Below is a small trained network, with its code and all its weights. Each question gives an input and a class and asks what happens when units are switched off, that is, made to give their printed mean instead of their output.

import numpy as np


def w(rows, s, z=0):
    codes = np.array(rows[::2]) - 128.0
    scale = np.full(codes.shape[1], s)
    scale[-1] = z or s
    return codes * scale


def norm(h):
    return h / np.sqrt((h * h).mean(-1, keepdims=True) + 1e-5)


def f(y):
    return np.maximum(y, 0)


def log_softmax(a):
    a = a - a.max(-1, keepdims=True)
    return a - np.log(np.exp(a).sum(-1, keepdims=True))


def net(x, mask):
    res = np.array(x, float).reshape(1, 4) / 4 @ E
    u = 0
    for l in range(2):
        y = f(norm(res) @ A[l][:, :-1].T + A[l][:, -1])
        res = res + np.where(mask[u : u + 4], y, B[l][:, -1]) @ B[l][:, :-1]
        u += 4
    return log_softmax(norm(res)[-1] @ U[:, :-1].T + U[:, -1])


A, B = {}, {}
E = w([
[130,112,140,110,116,95,209,83,2,69,69,101],'x0',
[68,225,199,171,64,144,138,48,146,59,102,178],'x1',
[98,27,120,118,73,214,100,118,110,43,110,79],'x2',
[152,103,92,210,135,134,14,136,127,139,26,178],'x3',
],0.0046)
A[0] = w([
[213,95,110,116,165,98,108,152,57,136,115,83,86],'L0N1',
[168,106,69,175,138,89,60,99,110,124,14,190,18],'L0N2',
[174,201,146,138,182,50,152,127,86,194,80,178,69],'L0N3',
[175,129,167,132,161,47,154,89,2,97,55,102,3],'L0N4',
],0.0065,0.0063)
B[0] = w([
[113,108,74,61,178,155,100,111,113,105,179,186,214],'L0N1',
[112,196,222,148,170,158,143,216,56,175,67,71,231],'L0N2',
[213,54,186,164,91,96,126,38,178,91,155,87,252],'L0N3',
[18,128,77,135,2,206,197,150,213,192,145,174,233],'L0N4',
],0.0077,0.0046)
A[1] = w([
[156,177,137,155,133,157,26,177,253,194,164,134,18],'L1N1',
[94,175,184,45,137,112,219,122,101,116,202,24,145],'L1N2',
[104,33,110,128,76,218,81,127,91,25,62,38,16],'L1N3',
[87,241,191,179,48,112,114,46,94,31,82,217,5],'L1N4',
],0.0058,0.0027)
B[1] = w([
[60,129,119,107,24,170,224,94,74,45,101,138,237],'L1N1',
[127,162,161,218,141,154,45,179,76,148,15,107,255],'L1N2',
[180,241,195,178,108,2,202,68,223,142,192,150,245],'L1N3',
[184,20,3,34,220,125,73,212,105,157,194,140,254],'L1N4',
],0.0065,0.0056)
U = w([
[27,130,90,131,23,178,207,131,141,128,116,156,180],'0',
[124,175,219,165,172,156,98,198,75,159,51,79,192],'1',
[216,141,188,151,112,2,162,66,195,107,175,128,134],'2',
[158,87,15,74,208,112,99,165,96,120,168,161,116],'3',
[117,110,169,122,125,189,121,83,102,121,94,116,146],'4',
[57,136,120,102,194,89,96,34,132,110,68,126,2],'5',
],0.0098,0.0046)

Each question gives the input, the list of numbers given to net, and the class t.
The units are the neurons (one row each of A and B). Each row of codes is followed by its name. A weight is (code - 128) times the scale printed after its matrix; where a second scale follows, it is the last column's (A, B and U).
mask holds one flag per neuron, layer by layer. A switched-off neuron (its flag False) gives its mean, the last column of its row in B, instead of its output. The means were averaged over made-up inputs and are rounded, as every weight is.
A unit's drop is (log p(t) with every unit on - log p(t) with that unit switched off) / (log p(t) with every unit on - log p(t) with every unit switched off).
The circuit of an input: a set's keep is (log p(t) with only the set's units on - log p(t) with every unit switched off) / (log p(t) with every unit on - log p(t) with every unit switched off). Starting from all 8 units, units are removed one at a time, each time the one whose removal leaves the highest keep (on an exact tie, the one counted first), for as long as the keep stays at least 0.8.
units of the circuit, in order: the units of the circuit, biggest drop first
k most important neurons: the k neurons with the biggest drops, biggest first
top k neurons in layer l: the k neurons of layer l with the biggest drops, biggest first
input [3,7,-2,5], class 3: units of the circuit, in order : (L1N4)
input [-6,3,-3,-4], class 0: 2 most important neurons : (L1N1 L0N2)
input [8,-5,-8,4], class 0: top 2 neurons in layer 1 : (L1N3 L1N4)
input [4,7,-5,3], class 3: 2 most important neurons : (L1N4 L1N3)
input [-7,6,-7,0], class 0: 2 most important neurons : (L1N1 L1N3)
input [-5,-7,-6,-8], class 1: 4 most important neurons : (L1N2 L1N4 L0N4 L1N3)
input [-6,-6,5,-1], class 0: 3 most important neurons : (L1N4 L1N1 L0N3)
input [-3,5,2,5], class 1: 2 most important neurons : (L0N2 L0N4)
input [8,1,1,8], class 0: 3 most important neurons : (L0N4 L1N2 L0N1)
input [2,7,0,-7], class 1: 2 most important neurons : (L1N2 L0N1)
input [0,1,5,6], class 1: 2 most important neurons : (L0N2 L0N3)
input [-3,-4,-4,-4], class 1: 4 most important neurons : (L0N4 L1N2 L1N3 L1N4)
input [5,-1,7,6], class 2: top 2 neurons in layer 1 : (L1N3 L1N2)
input [-5,1,-4,-3], class 0: units of the circuit, in order : (L1N1)
input [7,5,8,5], class 2: top 2 neurons in layer 1 : (L1N3 L1N1)
input [6,8,7,-5], class 3: top 3 neurons in layer 0 : (L0N3 L0N2 L0N4)
input [8,-4,-8,0], class 0: top 2 neurons in layer 0 : (L0N4 L0N1)
input [-3,-3,1,5], class 1: top 2 neurons in layer 0 : (L0N2 L0N4)
input [-8,-6,0,5], class 0: top 2 neurons in layer 1 : (L1N1 L1N4)
input [-4,5,-5,-6], class 1: top 2 neurons in layer 1 : (L1N2 L1N3)
